Here is a tiny trained network, its code and every weight. The questions are about switching its units off for an input and a target symbol, where a switched-off unit gives its printed mean instead of its output.

import numpy as np


def w(rows, s, z=0):
    codes = np.array(rows[::2]) - 128.0
    scale = np.full(codes.shape[1], s)
    scale[-1] = z or s
    return codes * scale


def norm(h):
    return h / np.sqrt((h * h).mean(-1, keepdims=True) + 1e-5)


def f(y):
    return y / 2 * (1 + np.tanh(0.7978845608 * (y + 0.044715 * y**3)))


def softmax(a):
    e = np.exp(a - a.max(-1, keepdims=True))
    return e / e.sum(-1, keepdims=True)


def log_softmax(a):
    a = a - a.max(-1, keepdims=True)
    return a - np.log(np.exp(a).sum(-1, keepdims=True))


def net(x, mask):
    ids = ['ΓΛΦαβδεζμξπσω'.index(c) for c in x.split()]
    T = len(ids)
    res = E[ids] + P[:T]
    r = norm(res)
    for j in range(3):
        rows = slice(4 * j, 4 * j + 4)
        q, k, v = (r @ M[0][rows].T for M in (Q, K, V))
        z = softmax(np.where(np.tri(T) > 0, q @ k.T / 4**0.5, -1e9)) @ v
        o = O[0][rows]
        res = res + np.where(mask[j], z, o[:, -1]) @ o[:, :-1]
    y = f(norm(res) @ A[0][:, :-1].T + A[0][:, -1])
    res = res + np.where(mask[3:15], y, B[0][:, -1]) @ B[0][:, :-1]
    return log_softmax(norm(res)[-1] @ U[:, :-1].T + U[:, -1])


Q, K, V, O, A, B = {}, {}, {}, {}, {}, {}
E = w([
[253,168,142,41,157,83,127,164],'Γ',
[150,209,104,76,97,90,44,153],'Λ',
[180,95,153,117,152,97,102,192],'Φ',
[105,201,126,210,139,96,134,104],'α',
[117,146,106,124,105,109,115,43],'β',
[234,108,74,153,117,127,59,205],'δ',
[241,109,126,105,159,118,170,69],'ε',
[170,119,59,130,141,139,150,85],'ζ',
[147,43,142,164,140,118,141,106],'μ',
[217,140,143,160,217,98,176,181],'ξ',
[140,176,210,116,187,61,142,147],'π',
[204,198,145,139,154,84,148,75],'σ',
[170,115,210,217,129,111,121,174],'ω',
],0.003)
P = w([
[99,124,154,108,144,183,95,131],'0',
[134,122,111,144,128,72,94,108],'1',
[190,106,227,130,118,158,101,2],'2',
[121,104,113,138,113,73,117,134],'3',
[187,126,251,113,76,162,149,50],'4',
[114,104,108,125,92,72,151,152],'5',
[166,129,224,132,64,152,185,80],'6',
[119,114,111,134,101,68,146,150],'7',
],0.0058)
Q[0] = w([
[22,139,89,102,241,189,63,194],'h0',
[61,147,65,153,147,77,73,178],'h0',
[82,95,91,116,130,165,130,191],'h0',
[110,161,93,98,112,188,113,217],'h0',
[124,113,69,151,132,15,122,160],'h1',
[92,97,27,173,181,2,103,194],'h1',
[159,167,139,116,63,117,187,134],'h1',
[147,139,214,105,83,227,117,97],'h1',
[208,124,188,121,82,147,152,81],'h2',
[165,122,97,139,114,4,125,169],'h2',
[51,92,35,152,198,35,72,180],'h2',
[167,150,181,130,147,224,167,76],'h2',
],0.0069)
K[0] = w([
[165,139,140,171,206,163,2,95],'h0',
[130,151,146,125,161,121,106,36],'h0',
[165,83,166,133,147,193,73,90],'h0',
[126,151,164,110,177,211,87,123],'h0',
[117,156,124,100,192,178,47,124],'h1',
[126,149,107,127,208,216,42,112],'h1',
[115,119,150,92,79,147,147,178],'h1',
[143,109,129,118,49,58,199,136],'h1',
[87,129,96,114,91,76,184,189],'h2',
[58,130,144,152,201,184,93,140],'h2',
[137,150,173,154,198,214,30,64],'h2',
[150,144,125,89,59,68,192,146],'h2',
],0.0079)
V[0] = w([
[177,122,106,149,82,166,90,232],'h0',
[67,132,144,76,187,186,184,132],'h0',
[121,144,146,173,87,120,165,181],'h0',
[107,161,132,72,255,71,151,140],'h0',
[239,43,113,31,123,127,128,76],'h1',
[109,98,223,173,144,125,161,54],'h1',
[110,163,51,197,160,217,199,68],'h1',
[20,92,114,124,63,119,77,106],'h1',
[101,60,174,210,190,131,178,151],'h2',
[185,91,178,162,166,142,179,140],'h2',
[155,57,65,173,142,193,122,134],'h2',
[143,188,196,99,146,154,164,117],'h2',
],0.0053)
O[0] = w([
[74,198,112,121,119,132,44,105,107],'h0',
[123,77,173,179,155,134,126,47,2],'h0',
[155,129,99,115,117,139,71,109,105],'h0',
[102,22,129,177,58,144,156,142,118],'h0',
[35,172,121,202,115,117,173,146,199],'h1',
[98,127,73,125,64,106,52,98,137],'h1',
[183,199,105,54,75,107,149,254,110],'h1',
[116,35,127,83,154,60,130,126,155],'h1',
[193,95,112,182,125,118,126,93,115],'h2',
[157,147,119,197,100,130,139,95,113],'h2',
[180,195,88,155,178,97,174,162,178],'h2',
[142,137,154,113,57,138,172,90,100],'h2',
],0.0064,0.0055)
A[0] = w([
[178,65,104,85,118,111,55,94,131],'n0',
[84,68,175,50,209,163,134,102,31],'n1',
[94,101,133,123,232,96,169,179,35],'n2',
[129,168,171,132,175,94,162,205,53],'n3',
[77,82,108,126,186,103,99,77,128],'n4',
[113,132,112,172,161,72,140,46,138],'n5',
[92,103,213,129,169,231,93,63,3],'n6',
[141,74,119,57,139,29,122,124,93],'n7',
[83,138,123,69,46,153,124,138,175],'n8',
[132,115,203,122,84,254,117,65,175],'n9',
[174,178,154,216,138,141,173,109,193],'n10',
[99,57,143,110,90,78,170,164,113],'n11',
],0.0079,0.0051)
B[0] = w([
[34,112,173,90,97,117,170,110,171],'n0',
[174,99,202,196,77,67,166,148,164],'n1',
[133,135,114,85,123,140,156,10,177],'n2',
[131,85,107,114,143,133,200,69,224],'n3',
[193,175,143,101,171,159,105,114,177],'n4',
[171,58,178,134,126,144,131,225,204],'n5',
[165,162,53,98,2,240,134,54,156],'n6',
[103,174,68,236,161,133,85,103,187],'n7',
[158,101,212,133,170,187,140,126,173],'n8',
[127,174,84,128,179,8,157,216,184],'n9',
[113,86,110,84,162,168,88,87,254],'n10',
[145,222,119,112,178,154,63,108,175],'n11',
],0.0071,0.0053)
U = w([
[50,180,105,175,38,208,164,122,148],'Γ',
[172,165,235,93,55,184,154,151,155],'Λ',
[223,152,66,141,80,229,78,76,3],'Φ',
[60,97,197,85,125,25,148,158,110],'α',
[175,178,198,207,163,96,135,52,153],'β',
[80,208,94,109,211,164,38,117,79],'δ',
[17,102,142,189,191,165,172,185,55],'ε',
[102,98,98,61,171,158,185,31,192],'ζ',
[187,44,174,114,192,160,95,176,195],'μ',
[145,101,41,221,135,52,93,140,151],'ξ',
[119,54,124,154,12,109,138,71,206],'π',
[177,191,107,74,157,100,204,214,88],'σ',
[138,124,117,2,85,101,37,104,105],'ω',
],0.0099,0.0017)

Each question gives the input, a string of symbols that net reads in full, and the target symbol t.
The units are the heads (4 rows each of Q, K, V and O) and the neurons (one row each of A and B). Each row of codes is followed by its name. A weight is (code - 128) times the scale printed after its matrix; where a second scale follows, it is the last column's (O, A, B and U).
mask holds one flag per unit, heads first, then neurons. A switched-off unit (its flag False) gives its mean, the last column of its rows in O or B, instead of its output. The means were averaged over made-up inputs and are rounded, as every weight is.
A unit's drop is (log p(t) with every unit on - log p(t) with that unit switched off) / (log p(t) with every unit on - log p(t) with every unit switched off).
The circuit of an input: a set's keep is (log p(t) with only the set's units on - log p(t) with every unit switched off) / (log p(t) with every unit on - log p(t) with every unit switched off). Starting from the 12 units with the biggest drops (on a tie, the unit counted first), units are removed one at a time, each time the one whose removal leaves the highest keep (on an exact tie, the one counted first), for as long as the keep stays at least 0.8.
circuit, biggest first: the units of the circuit, biggest drop first
most important unit: the unit with the biggest drop
k most important neurons: the k neurons with the biggest drops, biggest first
which heads matter: for each layer, one digit per head in row order, 1 if its drop is at least 0.15 and else 0, layers parted by /
input μ Φ Φ, target Φ: circuit, biggest first => [h1, n6, n4]
input β ζ π ζ α Λ ξ Φ, target δ: which heads matter => 000
input μ ζ α β μ Λ, target ξ: circuit, biggest first => [h2, h1]
input μ π ε μ μ Γ β, target Γ: circuit, biggest first => [h1, n6, h2, n9]
input β β μ ε ζ, target ε: which heads matter => 010
input μ ζ Λ Φ, target ξ: circuit, biggest first => [h2, h1]
input β ζ ζ Γ Φ ε ε μ, target δ: circuit, biggest first => [n11]
input ζ σ ξ, target σ: circuit, biggest first => [n9, h2]
input Γ β Φ, target β: which heads matter => 101
input δ μ Φ ζ, target ζ: circuit, biggest first => [h1, n2]
input μ δ ζ β π, target β: 2 most important neurons => [n1, n7]
input σ Φ Φ Λ μ ζ ζ μ, target Λ: which heads matter => 011
input β π ζ α Φ μ Φ, target μ: which heads matter => 010
input β α α Γ β δ μ ζ, target δ: most important unit => n7
input Λ Λ μ Λ ξ σ ζ β, target β: which heads matter => 010
input μ ζ δ, target ζ: which heads matter => 000
input ω ω ε ζ Γ μ ζ μ, target π: circuit, biggest first => [h2, h1, n0]
input Φ Γ ζ Φ Φ β, target μ: circuit, biggest first => [h1, n5]
input β μ Γ δ, target δ: circuit, biggest first => [n11, h2]
input β ω ε Λ ζ β δ, target β: 2 most important neurons => [n1, n7]
input π ω ξ β Λ, target β: 2 most important neurons => [n1, n7]
input μ ζ β ζ δ μ Λ δ, target ξ: which heads matter => 011
input Λ β Γ β ζ ζ, target β: which heads matter => 010
input ζ Φ μ ξ Φ, target ξ: circuit, biggest first => [n9, h2, h0]
input β β δ π ζ, target π: most important unit => h1
